Here is a tiny trained network, its code and every weight. The questions are about switching its units off for an input and a class, where a switched-off unit gives its printed mean instead of its output.

import numpy as np


def w(rows, s, z=0):
    codes = np.array(rows[::2]) - 128.0
    scale = np.full(codes.shape[1], s)
    scale[-1] = z or s
    return codes * scale


def f(y):
    return np.maximum(y, 0)


def log_softmax(a):
    a = a - a.max(-1, keepdims=True)
    return a - np.log(np.exp(a).sum(-1, keepdims=True))


def net(x, mask):
    res = np.array(x, float).reshape(1, 8) / 4 @ E
    y = f(res @ A[0][:, :-1].T + A[0][:, -1])
    res = res + np.where(mask, y, B[0][:, -1]) @ B[0][:, :-1]
    return log_softmax(res[-1] @ U[:, :-1].T + U[:, -1])


A, B = {}, {}
E = w([
[190,132,88,148,112,103,217,197,122,123,142],'x0',
[134,169,68,156,197,180,126,114,101,11,135],'x1',
[164,142,162,116,45,198,160,156,186,132,232],'x2',
[153,170,162,104,172,115,217,119,58,204,114],'x3',
[65,201,162,125,174,83,154,144,197,87,212],'x4',
[225,139,141,172,65,102,110,124,171,110,3],'x5',
[113,82,27,82,217,149,131,129,207,125,148],'x6',
[194,171,118,93,58,56,160,61,135,79,155],'x7',
],0.0078)
A[0] = w([
[149,115,212,134,104,95,172,171,116,202,128,199],'neuron 0',
[108,123,151,101,114,154,115,68,150,88,170,252],'neuron 1',
[111,88,137,150,154,101,115,133,108,152,116,183],'neuron 2',
[190,74,149,137,61,121,94,162,121,149,116,156],'neuron 3',
[152,109,78,85,152,136,166,158,195,121,134,174],'neuron 4',
[137,132,103,171,131,248,127,218,115,66,136,225],'neuron 5',
[87,105,90,121,168,150,107,140,133,91,91,107],'neuron 6',
[127,94,121,120,66,177,98,128,153,136,109,220],'neuron 7',
[167,132,118,127,118,88,133,100,66,99,82,175],'neuron 8',
[145,143,179,166,119,110,136,142,129,221,149,82],'neuron 9',
[117,147,159,114,155,97,145,163,119,147,142,102],'neuron 10',
[136,97,78,105,121,79,139,163,202,133,144,245],'neuron 11',
],0.011,0.0021)
B[0] = w([
[170,192,104,204,49,153,156,198,180,173,65,255],'neuron 0',
[114,80,147,103,224,147,93,102,133,145,149,217],'neuron 1',
[110,105,127,108,85,136,172,145,167,132,90,186],'neuron 2',
[118,145,180,110,144,114,133,187,174,207,91,236],'neuron 3',
[100,91,160,91,196,40,101,107,52,113,199,230],'neuron 4',
[200,40,108,111,187,137,200,128,85,49,156,251],'neuron 5',
[81,177,180,129,72,112,116,144,151,156,131,220],'neuron 6',
[106,116,165,138,137,58,110,118,127,201,129,213],'neuron 7',
[209,164,35,203,81,199,255,115,157,7,111,217],'neuron 8',
[113,163,50,130,87,202,140,182,147,155,79,212],'neuron 9',
[69,174,136,142,88,163,127,166,153,64,132,179],'neuron 10',
[132,68,136,95,217,75,124,112,79,161,148,234],'neuron 11',
],0.0096,0.009)
U = w([
[172,227,92,241,2,230,167,142,173,54,87,53],'0',
[135,51,177,75,224,87,97,27,47,48,228,255],'1',
[30,203,237,113,95,72,51,151,178,236,134,140],'2',
],0.0065,0.00069)

Each question gives the input, the list of numbers given to net, and the class t.
The units are the neurons (one row each of A and B). Each row of codes is followed by its name. A weight is (code - 128) times the scale printed after its matrix; where a second scale follows, it is the last column's (A, B and U).
mask holds one flag per neuron, in row order. A switched-off neuron (its flag False) gives its mean, the last column of its row in B, instead of its output. The means were averaged over made-up inputs and are rounded, as every weight is.
A unit's drop is (log p(t) with every unit on - log p(t) with that unit switched off) / (log p(t) with every unit on - log p(t) with every unit switched off).
The circuit of an input: a set's keep is (log p(t) with only the set's units on - log p(t) with every unit switched off) / (log p(t) with every unit on - log p(t) with every unit switched off). Starting from all 12 units, units are removed one at a time, each time the one whose removal leaves the highest keep (on an exact tie, the one counted first), for as long as the keep stays at least 0.8.
circuit, biggest first: the units of the circuit, biggest drop first
most important unit: the unit with the biggest drop
top k neurons: the k neurons with the biggest drops, biggest first
drop of u: that unit's drop, to one decimal
input [8,4,8,2,1,-5,-2,-8], class 1: circuit, biggest first : [neuron 5]
input [6,8,-8,6,-5,-8,-2,-5], class 0: top 3 neurons : [neuron 8; neuron 4; neuron 11]
input [-7,5,-7,-3,8,3,6,0], class 2: top 3 neurons : [neuron 6; neuron 5; neuron 8]
input [2,-4,-3,8,-6,0,8,-2], class 0: circuit, biggest first : [neuron 7; neuron 0]
input [-2,-3,7,-2,-3,4,1,-6], class 2: top 3 neurons : [neuron 7; neuron 8; neuron 3]
input [0,4,-6,7,6,-2,1,-2], class 2: top 4 neurons : [neuron 5; neuron 8; neuron 0; neuron 9]
input [-7,-8,5,6,-6,1,0,4], class 0: top 4 neurons : [neuron 0; neuron 9; neuron 4; neuron 11]
input [7,6,3,4,-4,-6,-4,-7], class 1: top 2 neurons : [neuron 5; neuron 8]
input [-8,7,8,4,7,6,-6,6], class 1: top 2 neurons : [neuron 1; neuron 0]
input [8,-5,1,-2,0,0,2,5], class 2: top 3 neurons : [neuron 5; neuron 0; neuron 3]
input [-2,-4,2,-6,-2,-1,-1,5], class 2: top 2 neurons : [neuron 5; neuron 3]
input [1,-3,7,3,-3,-2,1,2], class 2: top 3 neurons : [neuron 8; neuron 5; neuron 3]
input [2,-7,2,0,3,7,7,6], class 2: top 4 neurons : [neuron 5; neuron 3; neuron 0; neuron 8]
input [-4,-6,-1,5,5,-4,0,4], class 0: most important unit : neuron 0
input [-8,8,8,-5,-2,5,-6,-1], class 1: drop of neuron 5 : 0.1
input [-8,0,4,-2,5,0,-2,7], class 1: drop of neuron 1 : 0.4
input [3,-6,7,-7,-7,-1,3,4], class 2: drop of neuron 3 : 0.6
